Here is a tiny trained network, its code and every weight. The questions are about switching its units off for an input and a target symbol, where a switched-off unit gives its printed mean instead of its output.

import numpy as np


def w(rows, s, z=0):
    codes = np.array(rows[::2]) - 128.0
    scale = np.full(codes.shape[1], s)
    scale[-1] = z or s
    return codes * scale


def f(y):
    return np.maximum(y, 0)


def softmax(a):
    e = np.exp(a - a.max(-1, keepdims=True))
    return e / e.sum(-1, keepdims=True)


def log_softmax(a):
    a = a - a.max(-1, keepdims=True)
    return a - np.log(np.exp(a).sum(-1, keepdims=True))


def net(x, mask):
    ids = ['ΘΞαγζησψω'.index(c) for c in x.split()]
    T = len(ids)
    res = E[ids] + P[:T]
    u = 0
    for l in range(2):
        r = res
        for j in range(2):
            rows = slice(4 * j, 4 * j + 4)
            q, k, v = (r @ M[l][rows].T for M in (Q, K, V))
            z = softmax(np.where(np.tri(T) > 0, q @ k.T / 4**0.5, -1e9)) @ v
            o = O[l][rows]
            res = res + np.where(mask[u + j], z, o[:, -1]) @ o[:, :-1]
        u += 2
        y = f(res @ A[l][:, :-1].T + A[l][:, -1])
        res = res + np.where(mask[u : u + 8], y, B[l][:, -1]) @ B[l][:, :-1]
        u += 8
    return log_softmax(res[-1] @ U[:, :-1].T + U[:, -1])


Q, K, V, O, A, B = {}, {}, {}, {}, {}, {}
E = w([
[161,207,165,207,124,91],'Θ',
[184,92,172,196,71,109],'Ξ',
[245,141,40,186,133,181],'α',
[93,100,165,179,58,64],'γ',
[169,106,118,19,69,76],'ζ',
[107,202,135,40,72,133],'η',
[184,198,82,81,133,44],'σ',
[71,138,165,191,47,98],'ψ',
[103,236,116,126,79,188],'ω',
],0.012)
P = w([
[76,135,132,93,254,112],'0',
[80,131,124,138,197,129],'1',
[104,149,117,155,160,121],'2',
[115,155,120,154,141,110],'3',
[125,164,122,149,125,101],'4',
[142,167,120,143,106,104],'5',
[144,176,118,140,94,95],'6',
[158,178,119,131,80,98],'7',
[169,184,113,128,66,100],'8',
[180,183,106,125,55,92],'9',
[177,198,102,125,51,93],'10',
[205,166,102,130,34,90],'11',
[209,166,122,157,64,133],'12',
[148,180,151,177,135,87],'13',
],0.0094)
Q[0] = w([
[141,59,199,58,189,196],'0.h1',
[88,2,212,141,208,167],'0.h1',
[130,154,208,144,171,128],'0.h1',
[144,164,157,174,47,141],'0.h1',
[123,111,232,166,154,122],'0.h2',
[86,89,170,162,176,133],'0.h2',
[169,113,173,135,52,133],'0.h2',
[134,99,111,65,106,120],'0.h2',
],0.0063)
K[0] = w([
[74,90,153,153,255,120],'0.h1',
[65,94,118,108,207,148],'0.h1',
[150,98,96,136,186,148],'0.h1',
[193,136,91,101,119,30],'0.h1',
[127,92,168,140,145,166],'0.h2',
[98,153,151,141,199,167],'0.h2',
[164,158,106,156,96,87],'0.h2',
[156,94,130,105,94,165],'0.h2',
],0.0075)
V[0] = w([
[176,2,59,128,157,194],'0.h1',
[75,114,129,82,229,97],'0.h1',
[116,70,140,132,85,179],'0.h1',
[73,73,145,143,238,170],'0.h1',
[108,166,111,49,141,148],'0.h2',
[108,94,152,77,164,139],'0.h2',
[64,54,144,166,232,164],'0.h2',
[88,114,162,113,123,228],'0.h2',
],0.0086)
O[0] = w([
[142,163,190,98,21,131,39],'0.h1',
[139,107,2,106,60,114,67],'0.h1',
[171,214,180,101,114,116,69],'0.h1',
[172,135,77,77,69,55,2],'0.h1',
[91,142,100,65,141,106,132],'0.h2',
[139,152,70,88,81,94,74],'0.h2',
[137,121,79,82,15,119,22],'0.h2',
[165,122,123,101,92,81,55],'0.h2',
],0.008,0.0077)
A[0] = w([
[243,63,39,160,139,171,180],'0.n1',
[106,150,119,231,198,200,254],'0.n2',
[235,57,105,127,140,206,211],'0.n3',
[107,253,132,143,144,66,216],'0.n4',
[134,223,58,213,133,77,164],'0.n5',
[11,24,137,162,145,156,179],'0.n6',
[77,230,122,61,123,236,146],'0.n7',
[176,190,128,3,174,155,215],'0.n8',
],0.006,0.0041)
B[0] = w([
[121,167,93,93,239,110,148],'0.n1',
[122,155,171,168,224,168,251],'0.n2',
[129,180,115,128,201,82,149],'0.n3',
[227,84,153,212,131,205,160],'0.n4',
[242,110,102,140,152,206,160],'0.n5',
[3,70,154,168,177,103,174],'0.n6',
[87,193,153,216,155,151,142],'0.n7',
[229,118,137,228,106,42,139],'0.n8',
],0.0052,0.021)
Q[1] = w([
[164,79,103,214,115,87],'1.h1',
[187,20,189,155,170,179],'1.h1',
[143,199,66,133,47,163],'1.h1',
[3,179,139,181,200,224],'1.h1',
[144,194,123,165,160,172],'1.h2',
[241,146,167,172,225,148],'1.h2',
[195,115,117,155,153,58],'1.h2',
[186,147,68,33,82,89],'1.h2',
],0.0054)
K[1] = w([
[151,155,97,148,187,210],'1.h1',
[133,127,129,61,184,174],'1.h1',
[194,134,110,122,80,98],'1.h1',
[160,115,199,134,147,97],'1.h1',
[74,125,156,88,167,93],'1.h2',
[108,119,247,77,145,143],'1.h2',
[45,169,254,220,137,187],'1.h2',
[69,142,31,149,64,128],'1.h2',
],0.0064)
V[1] = w([
[154,33,132,94,133,112],'1.h1',
[79,176,114,110,124,154],'1.h1',
[36,80,149,177,49,91],'1.h1',
[175,116,155,115,89,112],'1.h1',
[242,200,102,92,112,168],'1.h2',
[204,74,109,88,185,91],'1.h2',
[143,2,164,189,150,215],'1.h2',
[125,193,127,154,160,244],'1.h2',
],0.0087)
O[1] = w([
[147,160,188,114,136,254,79],'1.h1',
[148,142,91,201,115,49,123],'1.h1',
[209,81,111,172,212,168,47],'1.h1',
[84,97,97,96,160,186,59],'1.h1',
[50,147,125,91,139,95,76],'1.h2',
[110,250,234,46,123,227,125],'1.h2',
[116,108,91,123,56,210,253],'1.h2',
[66,147,60,165,72,112,251],'1.h2',
],0.0064,0.024)
A[1] = w([
[98,201,216,159,74,138,187],'1.n1',
[169,138,54,111,182,41,189],'1.n2',
[42,104,103,87,77,105,254],'1.n3',
[198,153,90,176,75,163,145],'1.n4',
[121,235,142,182,177,57,176],'1.n5',
[85,207,154,152,254,123,182],'1.n6',
[120,121,184,162,103,208,198],'1.n7',
[42,85,75,79,184,176,145],'1.n8',
],0.007,0.0038)
B[1] = w([
[185,143,152,124,81,127,237],'1.n1',
[130,58,45,115,102,120,142],'1.n2',
[144,181,63,104,117,152,167],'1.n3',
[180,91,101,143,81,138,201],'1.n4',
[127,54,159,78,97,107,250],'1.n5',
[124,55,203,116,125,103,243],'1.n6',
[191,190,123,124,141,134,237],'1.n7',
[43,206,112,105,215,253,147],'1.n8',
],0.0073,0.014)
U = w([
[73,216,34,136,157,195,71],'Θ',
[221,175,138,142,126,148,137],'Ξ',
[141,204,139,114,9,119,98],'α',
[236,109,82,131,131,171,211],'γ',
[176,154,255,153,188,76,153],'ζ',
[69,31,136,145,154,90,147],'η',
[32,175,191,133,200,183,158],'σ',
[205,136,24,157,151,150,160],'ψ',
[77,106,10,167,124,53,5],'ω',
],0.0085,0.0026)

Each question gives the input, a string of symbols that net reads in full, and the target symbol t.
The units are the heads (4 rows each of Q, K, V and O) and the neurons (one row each of A and B). Each row of codes is followed by its name. A weight is (code - 128) times the scale printed after its matrix; where a second scale follows, it is the last column's (O, A, B and U).
mask holds one flag per unit, layer by layer, with each layer's heads first. A switched-off unit (its flag False) gives its mean, the last column of its rows in O or B, instead of its output. The means were averaged over made-up inputs and are rounded, as every weight is.
A unit's drop is (log p(t) with every unit on - log p(t) with that unit switched off) / (log p(t) with every unit on - log p(t) with every unit switched off).
The circuit of an input: a set's keep is (log p(t) with only the set's units on - log p(t) with every unit switched off) / (log p(t) with every unit on - log p(t) with every unit switched off). Starting from the 12 units with the biggest drops (on a tie, the unit counted first), units are removed one at a time, each time the one whose removal leaves the highest keep (on an exact tie, the one counted first), for as long as the keep stays at least 0.8.
circuit, biggest first: the units of the circuit, biggest drop first
unit that matters most: the unit with the biggest drop
top k neurons in layer l: the k neurons of layer l with the biggest drops, biggest first
heads that matter: for each layer, one digit per head in row order, 1 if its drop is at least 0.15 and else 0, layers parted by /
input σ α ζ ψ σ η ζ Θ Θ γ, target Θ: heads that matter -> 10 / 01
input η ζ ζ α α ψ, target α: unit that matters most -> 0.n1
input η Ξ ψ ψ σ Ξ α ω γ Θ σ, target Θ: heads that matter -> 11 / 01
input ζ α α ζ, target α: heads that matter -> 00 / 00
input ψ Ξ ω ζ ψ σ γ, target σ: circuit, biggest first -> 0.h1; 0.n6; 1.n8; 1.n4
input η ω ζ ψ ψ ω η ζ, target η: circuit, biggest first -> 0.h2; 1.h2; 1.n7; 0.n2
input Ξ ψ η Ξ α σ σ, target σ: circuit, biggest first -> 0.h1; 0.h2; 1.h2; 1.n4
input Θ σ η ζ Θ Ξ α ω Ξ σ α, target σ: heads that matter -> 11 / 01
input γ Θ γ σ α ζ Ξ σ η ζ η, target ζ: top 2 neurons in layer 0 -> 0.n7; 0.n5
input ω ω ψ, target ω: heads that matter -> 00 / 01
input ψ σ σ γ α Θ σ Θ, target ψ: heads that matter -> 11 / 01
input α ψ α γ α η γ ψ ω, target ψ: circuit, biggest first -> 1.h2; 1.h1; 0.n6
input ω α η η, target η: heads that matter -> 11 / 11
input γ Ξ σ Θ ψ σ α α α ω Θ ω, target Θ: circuit, biggest first -> 1.h2; 0.h1; 1.n8; 0.h2
input α σ α γ ω σ γ ω ζ, target ω: top 3 neurons in layer 1 -> 1.n6; 1.n1; 1.n7
input γ α Ξ σ γ, target σ: heads that matter -> 10 / 11
input η α ψ σ ψ γ σ η σ Θ ω η, target ω: heads that matter -> 11 / 11
input η Θ Ξ Ξ σ ω σ α η σ, target η: unit that matters most -> 0.h1
input Θ ψ γ α γ σ Ξ γ α γ σ, target γ: circuit, biggest first -> 1.h2; 0.n6
input γ Ξ ω Ξ α ζ ζ, target ζ: circuit, biggest first -> 1.h2; 0.h2; 0.h1
input α σ α γ α σ ζ σ, target ζ: heads that matter -> 10 / 01
input ζ ω σ Ξ σ Θ ψ, target Θ: heads that matter -> 10 / 01
input α α ζ η ω γ ζ σ ψ η ψ γ ζ σ, target ζ: circuit, biggest first -> 0.h1; 1.n6
input Ξ γ ψ, target γ: circuit, biggest first -> 1.h1; 1.h2; 0.h2
input γ ψ γ α Ξ ζ ζ σ ω, target σ: circuit, biggest first -> 0.h1; 1.h2
input γ ψ α ψ Ξ σ η ω σ ω, target σ: heads that matter -> 10 / 01
input α ζ η ψ σ ψ ω σ ω σ, target ω: circuit, biggest first -> 1.h2; 1.h1; 0.n2; 0.h1
input γ γ Θ α Θ α α Θ, target α: heads that matter -> 00 / 11
